Below is a small trained network, with its code and all its weights. Each question gives an input and a class and asks what happens when units are switched off, that is, made to give their printed mean instead of their output.

import numpy as np


def w(rows, s, z=0):
    codes = np.array(rows[::2]) - 128.0
    scale = np.full(codes.shape[1], s)
    scale[-1] = z or s
    return codes * scale


def norm(h):
    return h / np.sqrt((h * h).mean(-1, keepdims=True) + 1e-5)


def f(y):
    return np.maximum(y, 0)


def log_softmax(a):
    a = a - a.max(-1, keepdims=True)
    return a - np.log(np.exp(a).sum(-1, keepdims=True))


def net(x, mask):
    res = np.array(x, float).reshape(1, 2) / 4 @ E
    u = 0
    for l in range(2):
        y = f(norm(res) @ A[l][:, :-1].T + A[l][:, -1])
        res = res + np.where(mask[u : u + 4], y, B[l][:, -1]) @ B[l][:, :-1]
        u += 4
    return log_softmax(norm(res)[-1] @ U[:, :-1].T + U[:, -1])


A, B = {}, {}
E = w([
[93,197,74,149,105,20,254,183,151,109],'x0',
[12,173,78,234,52,42,81,129,82,97],'x1',
],0.0072)
A[0] = w([
[36,144,123,201,101,63,112,110,105,123,14],'0.n1',
[125,153,100,122,99,91,184,140,107,122,87],'0.n2',
[126,197,127,122,140,95,252,138,151,105,5],'0.n3',
[18,192,126,205,91,76,193,132,116,113,34],'0.n4',
],0.011,0.0016)
B[0] = w([
[97,185,93,198,112,129,84,208,228,118,233],'0.n1',
[133,122,178,147,121,99,126,113,109,153,180],'0.n2',
[153,51,116,101,43,109,176,169,100,229,213],'0.n3',
[134,174,117,128,235,154,70,54,148,7,249],'0.n4',
],0.014)
A[1] = w([
[93,202,73,225,152,83,27,127,243,3,113],'1.n1',
[13,190,135,179,55,102,124,141,3,141,85],'1.n2',
[141,122,144,108,160,214,58,45,116,89,4],'1.n3',
[95,184,87,170,52,64,160,119,149,97,249],'1.n4',
],0.012,0.0019)
B[1] = w([
[40,234,176,218,10,107,38,229,125,138,254],'1.n1',
[145,168,91,121,149,57,173,252,182,114,132],'1.n2',
[119,142,177,154,126,192,95,24,120,121,176],'1.n3',
[143,139,79,115,229,197,146,173,126,118,157],'1.n4',
],0.013,0.03)
U = w([
[156,152,71,128,190,133,147,139,126,103,30],'0',
[191,73,122,91,100,121,171,125,112,191,237],'1',
[161,126,177,119,141,213,91,8,119,122,201],'2',
[98,212,123,187,99,128,63,174,143,103,210],'3',
[121,134,103,96,147,105,132,77,115,70,2],'4',
],0.013,0.0033)

Each question gives the input, the list of numbers given to net, and the class t.
The units are the neurons (one row each of A and B). Each row of codes is followed by its name. A weight is (code - 128) times the scale printed after its matrix; where a second scale follows, it is the last column's (A, B and U).
mask holds one flag per neuron, layer by layer. A switched-off neuron (its flag False) gives its mean, the last column of its row in B, instead of its output. The means were averaged over made-up inputs and are rounded, as every weight is.
A unit's drop is (log p(t) with every unit on - log p(t) with that unit switched off) / (log p(t) with every unit on - log p(t) with every unit switched off).
The circuit of an input: a set's keep is (log p(t) with only the set's units on - log p(t) with every unit switched off) / (log p(t) with every unit on - log p(t) with every unit switched off). Starting from all 8 units, units are removed one at a time, each time the one whose removal leaves the highest keep (on an exact tie, the one counted first), for as long as the keep stays at least 0.8.
circuit, biggest first: the units of the circuit, biggest drop first
top k neurons: the k neurons with the biggest drops, biggest first
drop of u: that unit's drop, to one decimal
input [0,-5], class 2: top 4 neurons	[0.n1; 1.n1; 0.n3; 0.n4]
input [6,-3], class 1: top 2 neurons	[1.n1; 0.n3]
input [8,-7], class 1: top neuron	[1.n1]
input [8,-1], class 0: top 3 neurons	[0.n3; 1.n1; 0.n4]
input [1,-3], class 1: circuit, biggest first	[0.n4; 1.n1]
input [8,-3], class 1: top 2 neurons	[0.n3; 1.n1]
input [6,-2], class 1: top 2 neurons	[0.n3; 1.n1]
input [5,-1], class 1: circuit, biggest first	[0.n3; 1.n1]
input [-3,-1], class 2: top 2 neurons	[0.n1; 0.n3]
input [-2,-8], class 2: top 3 neurons	[0.n1; 1.n1; 0.n3]
input [4,-2], class 1: top 2 neurons	[0.n3; 1.n1]
input [-8,-7], class 2: circuit, biggest first	[1.n1; 0.n1]
input [-1,-3], class 2: top 3 neurons	[0.n1; 0.n3; 1.n1]
input [-4,-3], class 2: top 2 neurons	[0.n1; 0.n3]
input [-3,-7], class 2: drop of 0.n3	0.6
input [5,-3], class 1: drop of 1.n1	0.2
input [4,-6], class 1: drop of 1.n1	0.3
